Below is a small trained network, with its code and all its weights. Each question gives an input and a target symbol and asks what happens when units are switched off, that is, made to give their printed mean instead of their output.

import numpy as np


def w(rows, s, z=0):
    codes = np.array(rows[::2]) - 128.0
    scale = np.full(codes.shape[1], s)
    scale[-1] = z or s
    return codes * scale


def f(y):
    return np.maximum(y, 0)


def softmax(a):
    e = np.exp(a - a.max(-1, keepdims=True))
    return e / e.sum(-1, keepdims=True)


def log_softmax(a):
    a = a - a.max(-1, keepdims=True)
    return a - np.log(np.exp(a).sum(-1, keepdims=True))


def net(x, mask):
    ids = ['ΔΘΞΠΦαγεζητψω'.index(c) for c in x.split()]
    T = len(ids)
    res = E[ids] + P[:T]
    r = res
    for j in range(3):
        rows = slice(2 * j, 2 * j + 2)
        q, k, v = (r @ M[0][rows].T for M in (Q, K, V))
        z = softmax(np.where(np.tri(T) > 0, q @ k.T / 2**0.5, -1e9)) @ v
        o = O[0][rows]
        res = res + np.where(mask[j], z, o[:, -1]) @ o[:, :-1]
    y = f(res @ A[0][:, :-1].T + A[0][:, -1])
    res = res + np.where(mask[3:19], y, B[0][:, -1]) @ B[0][:, :-1]
    return log_softmax(res[-1] @ U[:, :-1].T + U[:, -1])


Q, K, V, O, A, B = {}, {}, {}, {}, {}, {}
E = w([
[165,47,111,93,42,114,112,146,61,162,209,79],'Δ',
[127,152,124,111,95,62,143,142,161,105,121,56],'Θ',
[154,131,128,171,117,83,136,72,136,75,166,124],'Ξ',
[133,170,125,151,135,150,122,80,127,91,135,164],'Π',
[134,109,193,49,78,183,65,134,96,154,210,87],'Φ',
[174,57,113,46,58,177,96,128,103,202,115,99],'α',
[177,176,125,144,106,117,61,148,119,96,83,151],'γ',
[109,127,141,136,166,119,114,88,131,88,122,99],'ε',
[102,95,139,146,130,72,102,130,91,82,64,122],'ζ',
[113,150,108,128,103,124,200,92,144,120,120,104],'η',
[146,177,109,142,43,93,164,151,123,113,85,116],'τ',
[98,172,136,114,121,127,118,150,152,114,84,98],'ψ',
[177,49,188,6,145,142,132,102,68,167,154,103],'ω',
],0.012)
P = w([
[115,83,172,138,128,168,164,159,146,114,132,159],'0',
[138,119,118,119,132,186,167,142,110,99,119,124],'1',
[100,80,123,189,151,148,125,184,129,181,149,163],'2',
[129,128,69,101,115,166,108,97,117,77,103,117],'3',
[145,107,131,203,149,112,128,134,139,230,126,166],'4',
[125,180,70,96,129,130,87,62,57,88,106,111],'5',
[127,155,149,181,166,53,85,111,125,254,129,155],'6',
[177,154,123,122,106,80,81,42,98,101,106,135],'7',
],0.0085)
Q[0] = w([
[89,145,92,194,157,53,126,157,170,165,158,180],'H0',
[126,91,152,143,108,163,130,191,65,146,213,88],'H0',
[118,144,138,191,151,56,137,110,115,181,134,134],'H1',
[164,182,142,83,130,96,156,68,153,49,54,136],'H1',
[130,126,96,35,102,189,140,154,127,3,128,97],'H2',
[112,108,131,168,190,139,150,246,151,139,174,180],'H2',
],0.039)
K[0] = w([
[152,172,77,52,93,123,100,84,72,37,106,71],'H0',
[103,52,127,121,104,191,167,176,145,35,144,156],'H0',
[106,195,87,74,108,105,65,75,70,115,110,102],'H1',
[147,140,179,159,140,63,93,116,156,249,127,165],'H1',
[137,74,179,197,159,133,154,197,189,184,160,189],'H2',
[143,92,120,114,133,214,140,163,143,3,135,106],'H2',
],0.038)
V[0] = w([
[162,174,95,133,4,143,140,219,103,158,98,191],'H0',
[137,67,133,91,112,53,176,156,140,104,197,12],'H0',
[95,217,142,98,139,193,77,171,217,141,181,106],'H1',
[126,85,94,43,193,174,145,118,113,199,98,189],'H1',
[37,166,116,95,142,149,173,132,137,144,20,62],'H2',
[102,173,106,154,132,167,190,34,135,134,224,180],'H2',
],0.018)
O[0] = w([
[210,151,237,88,122,62,151,91,148,144,123,181,116],'H0',
[68,180,89,90,100,108,50,25,135,166,81,119,197],'H0',
[165,231,154,152,123,103,139,132,43,126,160,29,3],'H1',
[151,61,122,124,232,87,126,161,136,175,47,62,76],'H1',
[168,136,114,28,147,110,135,94,93,3,104,83,216],'H2',
[139,68,172,213,64,166,112,82,156,103,115,31,147],'H2',
],0.0071,0.0061)
A[0] = w([
[113,155,215,146,149,111,141,115,156,142,103,156,100],'N0',
[140,182,117,144,172,76,171,180,89,67,133,113,49],'N1',
[115,158,76,228,172,127,183,172,125,63,123,114,71],'N2',
[138,156,80,139,137,70,93,99,170,115,170,109,74],'N3',
[110,178,132,246,122,132,159,144,168,119,102,107,2],'N4',
[132,137,82,154,145,139,139,139,196,58,88,144,163],'N5',
[196,62,151,113,97,140,102,141,77,181,173,100,81],'N6',
[64,167,76,209,185,119,139,132,151,102,89,97,97],'N7',
[159,93,165,42,101,194,99,170,52,153,199,95,123],'N8',
[148,149,122,208,149,120,123,106,170,76,30,143,150],'N9',
[104,237,135,240,159,72,159,114,125,142,93,122,41],'N10',
[131,171,123,197,199,88,177,143,150,121,82,129,72],'N11',
[146,74,109,121,137,152,103,180,101,196,168,118,64],'N12',
[216,85,125,96,150,130,125,165,84,212,183,136,93],'N13',
[133,219,142,133,173,67,161,132,143,99,96,133,74],'N14',
[123,155,177,201,156,125,163,181,148,118,166,143,102],'N15',
],0.011,0.0051)
B[0] = w([
[200,57,66,118,126,177,168,155,141,104,159,129,180],'N0',
[126,186,146,153,172,146,132,118,125,249,246,101,156],'N1',
[107,117,111,60,222,241,48,116,149,64,83,107,185],'N2',
[96,156,147,121,104,153,153,135,117,158,64,151,166],'N3',
[102,77,242,149,185,91,80,113,137,114,113,186,157],'N4',
[102,152,148,155,135,62,138,184,103,117,178,111,254],'N5',
[90,189,104,65,169,133,108,133,116,157,123,187,164],'N6',
[227,184,131,163,39,104,107,185,176,170,128,158,200],'N7',
[138,64,124,128,129,121,129,100,166,196,126,132,174],'N8',
[111,140,121,112,119,144,208,103,157,159,148,73,236],'N9',
[142,59,130,52,127,68,44,165,55,72,158,75,155],'N10',
[95,116,124,192,145,98,152,137,94,129,52,116,149],'N11',
[190,154,166,68,126,88,138,63,143,116,116,117,148],'N12',
[68,114,86,186,67,172,104,105,100,94,133,106,162],'N13',
[153,120,149,204,165,144,79,86,105,90,80,162,183],'N14',
[126,176,147,74,41,143,209,182,79,183,61,133,156],'N15',
],0.013,0.0084)
U = w([
[142,51,105,43,106,178,79,106,129,206,128,149,172],'Δ',
[107,222,126,105,67,127,82,60,77,102,62,185,105],'Θ',
[94,111,198,212,63,146,97,122,162,124,144,172,71],'Ξ',
[124,129,215,79,157,176,144,158,121,119,70,145,65],'Π',
[173,106,184,119,90,99,84,165,71,103,122,122,76],'Φ',
[113,88,109,189,163,145,128,127,101,102,59,143,62],'α',
[159,144,150,136,67,186,154,176,62,137,121,148,77],'γ',
[155,160,98,147,98,220,50,198,166,74,134,111,156],'ε',
[91,151,126,94,182,60,155,212,130,89,144,216,174],'ζ',
[138,142,172,121,61,113,214,86,137,55,154,18,253],'η',
[254,125,181,111,122,133,150,124,150,60,115,191,87],'τ',
[172,171,174,144,184,143,120,116,110,152,161,136,105],'ψ',
[187,177,149,132,116,100,147,158,157,156,69,138,50],'ω',
],0.003,0.0034)

Each question gives the input, a string of symbols that net reads in full, and the target symbol t.
The units are the heads (2 rows each of Q, K, V and O) and the neurons (one row each of A and B). Each row of codes is followed by its name. A weight is (code - 128) times the scale printed after its matrix; where a second scale follows, it is the last column's (O, A, B and U).
mask holds one flag per unit, heads first, then neurons. A switched-off unit (its flag False) gives its mean, the last column of its rows in O or B, instead of its output. The means were averaged over made-up inputs and are rounded, as every weight is.
A unit's drop is (log p(t) with every unit on - log p(t) with that unit switched off) / (log p(t) with every unit on - log p(t) with every unit switched off).
The circuit of an input: a set's keep is (log p(t) with only the set's units on - log p(t) with every unit switched off) / (log p(t) with every unit on - log p(t) with every unit switched off). Starting from the 12 units with the biggest drops (on a tie, the unit counted first), units are removed one at a time, each time the one whose removal leaves the highest keep (on an exact tie, the one counted first), for as long as the keep stays at least 0.8.
units of the circuit, in order: the units of the circuit, biggest drop first
most important unit: the unit with the biggest drop
top k neurons: the k neurons with the biggest drops, biggest first
which heads matter: for each layer, one digit per head in row order, 1 if its drop is at least 0.15 and else 0, layers parted by /
input η ζ Ξ Φ ζ, target Φ: units of the circuit, in order -> [H1; N10; H2]
input ψ η ψ ε τ Δ, target Δ: top 3 neurons -> [N8; N5; N6]
input η ε α η ε Δ Π Θ, target Π: top 2 neurons -> [N2; N4]
input η ε η Θ Ξ η Ξ, target η: units of the circuit, in order -> [H2; N9]
input τ η Π η Δ τ η Π, target η: most important unit -> H2
input α ζ Ξ, target ζ: units of the circuit, in order -> [H2; H1; N5]
input η ε α Ξ Θ Δ ε, target Δ: which heads matter -> 101
input η α ε η ε η ζ, target η: units of the circuit, in order -> [H2; N9]
input η ε ζ, target ε: units of the circuit, in order -> [H0; N2; N7]
input η ω Δ τ, target Δ: units of the circuit, in order -> [H2; H0; N0; N10]
input ε η ε ε Π η ε α, target Δ: which heads matter -> 100
input η Π Π ζ, target Π: which heads matter -> 101
input ε η η Θ γ Ξ, target γ: top 2 neurons -> [N15; N13]
input Θ ε ε Δ ε Π, target ε: most important unit -> H0
input Φ ζ η Δ ε η, target ε: which heads matter -> 100
input η Π ε ε γ Φ, target Δ: which heads matter -> 000
input η Δ τ, target Δ: units of the circuit, in order -> [H0; H2; N0; N10]
input η Ξ ζ ζ η α ε, target α: which heads matter -> 111
input ζ α η ζ τ γ, target τ: units of the circuit, in order -> [H0; N0]
input Θ η Δ, target Δ: most important unit -> N8
input η ε η τ Φ ε ψ ε, target ψ: units of the circuit, in order -> [N1; H1; H2; H0]
input Δ η η γ Φ η, target Φ: units of the circuit, in order -> [N10; H1; H2]
input Θ ψ Θ Π Ξ ζ, target Ξ: which heads matter -> 011
